Below are the code and all the weights of a small trained network. Each question names an input and a target symbol and asks about switching units off, where a switched-off unit gives its printed mean instead of its output.

import numpy as np


def w(rows, s, z=0):
    codes = np.array(rows[::2]) - 128.0
    scale = np.full(codes.shape[1], s)
    scale[-1] = z or s
    return codes * scale


def f(y):
    return y / 2 * (1 + np.tanh(0.7978845608 * (y + 0.044715 * y**3)))


def softmax(a):
    e = np.exp(a - a.max(-1, keepdims=True))
    return e / e.sum(-1, keepdims=True)


def log_softmax(a):
    a = a - a.max(-1, keepdims=True)
    return a - np.log(np.exp(a).sum(-1, keepdims=True))


def net(x, mask):
    ids = ['αβγδεζηθλμπσφψω'.index(c) for c in x.split()]
    T = len(ids)
    res = E[ids] + P[:T]
    u = 0
    for l in range(2):
        q, k, v = (res @ M[l].T for M in (Q, K, V))
        z = softmax(np.where(np.tri(T) > 0, q @ k.T / 3**0.5, -1e9)) @ v
        res = res + np.where(mask[u], z, O[l][:, -1]) @ O[l][:, :-1]
        u += 1
        y = f(res @ A[l][:, :-1].T + A[l][:, -1])
        res = res + np.where(mask[u : u + 16], y, B[l][:, -1]) @ B[l][:, :-1]
        u += 16
    return log_softmax(res[-1] @ U[:, :-1].T + U[:, -1])


Q, K, V, O, A, B = {}, {}, {}, {}, {}, {}
E = w([
[78,67,63,60,71,142,91,34,106],'α',
[183,82,125,105,169,148,179,64,103],'β',
[201,143,206,67,107,152,189,106,123],'γ',
[82,159,37,143,132,179,43,110,159],'δ',
[185,101,107,175,140,176,122,140,83],'ε',
[155,150,66,160,104,101,138,196,196],'ζ',
[78,102,160,95,130,65,129,136,187],'η',
[58,92,129,120,105,118,118,183,179],'θ',
[164,190,64,109,121,150,71,35,120],'λ',
[100,97,124,99,151,103,86,239,168],'μ',
[85,105,205,249,107,163,168,97,106],'π',
[150,225,178,132,150,86,85,118,142],'σ',
[170,191,62,117,170,91,181,130,182],'φ',
[156,174,129,124,50,197,115,116,202],'ψ',
[162,153,166,143,168,66,65,143,121],'ω',
],0.021)
P = w([
[67,224,195,116,143,76,209,133,11],'0',
[144,155,130,172,112,41,107,87,81],'1',
[160,131,130,165,115,61,113,93,107],'2',
[166,111,128,152,130,93,115,98,133],'3',
[176,99,130,146,139,119,112,110,154],'4',
[183,93,130,133,154,151,127,115,168],'5',
[191,78,133,127,170,184,128,134,188],'6',
[196,68,136,113,176,206,120,137,206],'7',
],0.011)
Q[0] = w([
[5,95,254,147,165,112,157,196,180],'0.h1',
[190,157,181,193,146,170,104,88,29],'0.h1',
[200,200,197,142,210,62,48,104,179],'0.h1',
],0.012)
K[0] = w([
[37,205,180,154,89,139,213,163,41],'0.h1',
[206,70,181,201,129,119,143,55,182],'0.h1',
[218,115,110,192,144,221,245,160,202],'0.h1',
],0.011)
V[0] = w([
[139,129,214,210,53,146,113,107,3],'0.h1',
[204,100,96,163,226,89,105,142,5],'0.h1',
[142,94,42,201,37,233,129,206,90],'0.h1',
],0.0045)
O[0] = w([
[110,167,71,68,154,104,28,88,225,156],'0.h1',
[120,54,137,3,57,116,129,175,1,93],'0.h1',
[98,90,159,166,64,140,57,99,149,3],'0.h1',
],0.0078,0.0022)
A[0] = w([
[104,142,101,162,157,91,85,176,144,67],'0.n1',
[101,111,74,81,83,161,95,116,146,36],'0.n2',
[32,59,114,86,102,94,139,147,140,93],'0.n3',
[59,172,109,158,104,189,174,89,98,113],'0.n4',
[95,142,114,108,165,174,125,131,166,44],'0.n5',
[151,159,101,101,51,185,192,163,100,97],'0.n6',
[119,163,177,125,147,141,80,182,156,35],'0.n7',
[157,136,228,127,144,93,104,115,109,165],'0.n8',
[108,108,252,102,120,86,126,158,117,92],'0.n9',
[91,111,156,145,66,103,155,59,74,59],'0.n10',
[151,145,134,110,104,113,201,158,84,90],'0.n11',
[108,139,107,108,109,144,205,69,98,72],'0.n12',
[91,109,108,111,182,136,169,133,162,55],'0.n13',
[72,217,164,162,168,195,113,119,59,1],'0.n14',
[90,131,141,226,76,101,169,131,77,79],'0.n15',
[57,133,174,166,135,169,124,188,91,54],'0.n16',
],0.011,0.0071)
B[0] = w([
[70,175,190,112,102,174,227,34,162,191],'0.n1',
[79,133,209,220,149,123,145,75,89,168],'0.n2',
[170,151,255,62,203,128,53,170,108,216],'0.n3',
[83,123,169,121,254,83,28,73,233,167],'0.n4',
[171,100,97,110,140,33,147,104,88,135],'0.n5',
[177,93,96,147,150,127,89,114,237,168],'0.n6',
[112,107,142,176,71,97,99,76,100,159],'0.n7',
[178,161,127,191,72,251,149,217,94,255],'0.n8',
[37,85,83,101,131,223,130,172,106,205],'0.n9',
[222,92,236,182,249,129,82,97,88,145],'0.n10',
[144,116,182,112,105,76,165,45,154,196],'0.n11',
[168,131,223,80,164,99,121,42,77,165],'0.n12',
[101,167,100,114,115,77,134,164,86,161],'0.n13',
[99,130,137,139,221,219,137,176,213,150],'0.n14',
[79,160,189,142,130,135,225,198,252,145],'0.n15',
[165,146,192,140,92,197,144,106,190,120],'0.n16',
],0.0065,0.0047)
Q[1] = w([
[179,136,123,55,167,169,105,75,47],'1.h1',
[243,192,109,156,64,174,177,166,118],'1.h1',
[117,157,245,57,192,60,196,253,121],'1.h1',
],0.011)
K[1] = w([
[202,90,100,43,145,182,109,91,5],'1.h1',
[254,88,71,130,32,121,172,158,165],'1.h1',
[152,157,195,61,227,120,251,170,154],'1.h1',
],0.0098)
V[1] = w([
[65,143,163,72,2,182,227,121,139],'1.h1',
[138,114,81,114,164,210,78,182,173],'1.h1',
[75,122,113,142,137,44,95,157,183],'1.h1',
],0.0069)
O[1] = w([
[168,72,162,191,213,91,32,163,131,6],'1.h1',
[70,224,203,110,92,7,97,80,2,87],'1.h1',
[150,27,200,146,56,146,174,99,144,63],'1.h1',
],0.0073,0.0014)
A[1] = w([
[119,87,77,64,189,160,116,106,115,55],'1.n1',
[45,159,107,110,98,119,49,165,136,121],'1.n2',
[149,158,100,148,140,73,65,66,164,131],'1.n3',
[118,213,133,85,107,64,53,147,156,58],'1.n4',
[107,163,96,125,87,46,173,149,181,63],'1.n5',
[174,60,108,94,156,26,137,128,115,133],'1.n6',
[83,171,136,140,154,15,180,200,134,138],'1.n7',
[109,101,191,87,83,151,82,119,23,120],'1.n8',
[140,108,50,145,113,129,163,208,161,115],'1.n9',
[155,183,120,111,109,10,137,133,36,135],'1.n10',
[134,130,67,102,95,160,162,99,146,33],'1.n11',
[143,74,197,126,168,33,116,67,41,159],'1.n12',
[89,53,189,109,63,135,162,137,187,107],'1.n13',
[36,110,147,121,61,111,141,56,70,1],'1.n14',
[98,61,100,148,138,109,146,177,141,43],'1.n15',
[141,127,124,82,131,112,128,57,183,119],'1.n16',
],0.011,0.0079)
B[1] = w([
[164,173,112,213,46,59,91,66,84,189],'1.n1',
[121,208,115,94,74,147,73,142,31,205],'1.n2',
[147,73,115,68,200,175,129,76,182,236],'1.n3',
[172,60,180,115,85,229,66,76,90,239],'1.n4',
[200,78,78,126,138,85,19,177,137,184],'1.n5',
[92,216,219,121,102,210,168,172,117,202],'1.n6',
[185,93,51,164,39,157,199,122,209,254],'1.n7',
[77,43,151,81,152,23,130,181,173,214],'1.n8',
[1,105,108,104,138,129,88,60,122,228],'1.n9',
[126,121,116,160,192,34,241,105,97,208],'1.n10',
[98,130,211,130,198,90,92,159,224,157],'1.n11',
[85,116,148,239,119,136,130,49,97,208],'1.n12',
[196,225,120,66,173,45,112,110,103,247],'1.n13',
[157,170,64,193,197,156,106,209,113,211],'1.n14',
[151,117,130,103,122,230,160,103,15,172],'1.n15',
[89,20,101,129,96,158,133,216,81,247],'1.n16',
],0.0078,0.0082)
U = w([
[149,120,54,177,55,79,108,158,180,220],'α',
[67,175,71,157,133,144,62,158,100,139],'β',
[195,118,164,109,251,136,92,192,112,7],'γ',
[109,113,172,113,125,97,81,149,125,89],'δ',
[115,117,116,63,24,136,117,175,93,132],'ε',
[118,81,176,203,87,140,87,254,131,143],'ζ',
[75,112,122,101,149,104,99,135,181,192],'η',
[130,107,66,39,180,132,179,42,106,3],'θ',
[70,116,187,91,66,113,183,110,131,183],'λ',
[71,38,117,184,139,108,106,93,131,70],'μ',
[132,78,170,98,62,176,64,120,171,28],'π',
[155,171,131,163,49,156,190,101,70,143],'σ',
[68,69,111,128,140,191,233,192,167,235],'φ',
[73,193,226,195,157,90,145,59,211,153],'ψ',
[99,114,92,130,159,58,175,178,68,180],'ω',
],0.0076,0.0051)

Each question gives the input, a string of symbols that net reads in full, and the target symbol t.
The units are the heads (3 rows each of Q, K, V and O) and the neurons (one row each of A and B). Each row of codes is followed by its name. A weight is (code - 128) times the scale printed after its matrix; where a second scale follows, it is the last column's (O, A, B and U).
mask holds one flag per unit, layer by layer, with each layer's heads first. A switched-off unit (its flag False) gives its mean, the last column of its rows in O or B, instead of its output. The means were averaged over made-up inputs and are rounded, as every weight is.
A unit's drop is (log p(t) with every unit on - log p(t) with that unit switched off) / (log p(t) with every unit on - log p(t) with every unit switched off).
The circuit of an input: a set's keep is (log p(t) with only the set's units on - log p(t) with every unit switched off) / (log p(t) with every unit on - log p(t) with every unit switched off). Starting from the 12 units with the biggest drops (on a tie, the unit counted first), units are removed one at a time, each time the one whose removal leaves the highest keep (on an exact tie, the one counted first), for as long as the keep stays at least 0.8.
circuit, biggest first: the units of the circuit, biggest drop first
unit that matters most: the unit with the biggest drop
k most important neurons: the k neurons with the biggest drops, biggest first
top k neurons in layer l: the k neurons of layer l with the biggest drops, biggest first
drop of u: that unit's drop, to one decimal
input ζ σ λ, target θ: circuit, biggest first : [1.n3]
input λ φ φ π η δ ψ η, target ε: top 4 neurons in layer 0 : [0.n12; 0.n14; 0.n4; 0.n3]
input ζ φ ψ ζ σ α η, target γ: circuit, biggest first : [1.h1; 1.n13; 0.n15; 0.h1]
input η σ λ ζ ζ ω, target ζ: circuit, biggest first : [0.n8; 0.h1]
input ψ ω ε, target ω: top 2 neurons in layer 1 : [1.n10; 1.n8]
input η π ζ σ, target ζ: circuit, biggest first : [0.n8; 0.h1; 1.h1; 0.n15]
input γ ε η ζ π μ, target π: 2 most important neurons : [1.n4; 0.n8]
input λ η λ λ θ, target ε: 3 most important neurons : [0.n14; 0.n12; 0.n3]
input ω λ λ ζ γ ε, target ω: 2 most important neurons : [1.n10; 0.n4]
input ε δ θ, target δ: 3 most important neurons : [0.n3; 1.n8; 1.n13]
input π λ η γ σ φ η, target μ: 2 most important neurons : [0.n14; 1.n12]
input ζ σ π, target ψ: top 2 neurons in layer 0 : [0.n15; 0.n8]
input π σ α φ μ, target μ: top 2 neurons in layer 0 : [0.n14; 0.n2]
input σ π μ, target σ: unit that matters most : 0.h1
input δ ζ ζ φ α π θ, target ω: 4 most important neurons : [0.n4; 0.n14; 1.n14; 1.n8]
input φ η φ μ ψ α π γ, target γ: 2 most important neurons : [0.n8; 1.n7]
input γ ζ ε ψ β, target σ: 3 most important neurons : [1.n1; 1.n6; 1.n8]
input ψ γ δ ω, target γ: 2 most important neurons : [0.n8; 1.n3]
input α η ε σ δ λ θ, target η: 2 most important neurons : [1.n11; 0.n10]
input η ζ ψ σ, target ψ: circuit, biggest first : [0.h1]
input δ ζ η ψ ψ ε μ η, target ω: 3 most important neurons : [0.n4; 0.n14; 1.n14]
input β ζ σ φ β β ε η, target β: top 2 neurons in layer 1 : [1.n1; 1.n9]
input ε φ λ σ η δ μ, target δ: 2 most important neurons : [1.n8; 0.n3]
input φ α β ε λ ε σ μ, target θ: drop of 1.n13 : 0.3
input α σ ζ μ, target η: drop of 1.n9 : 0.1
input δ β λ, target θ: drop of 0.n13 : 0.0
input η λ θ, target φ: unit that matters most : 0.h1
input π ζ α ε η μ, target μ: drop of 1.n12 : 0.7
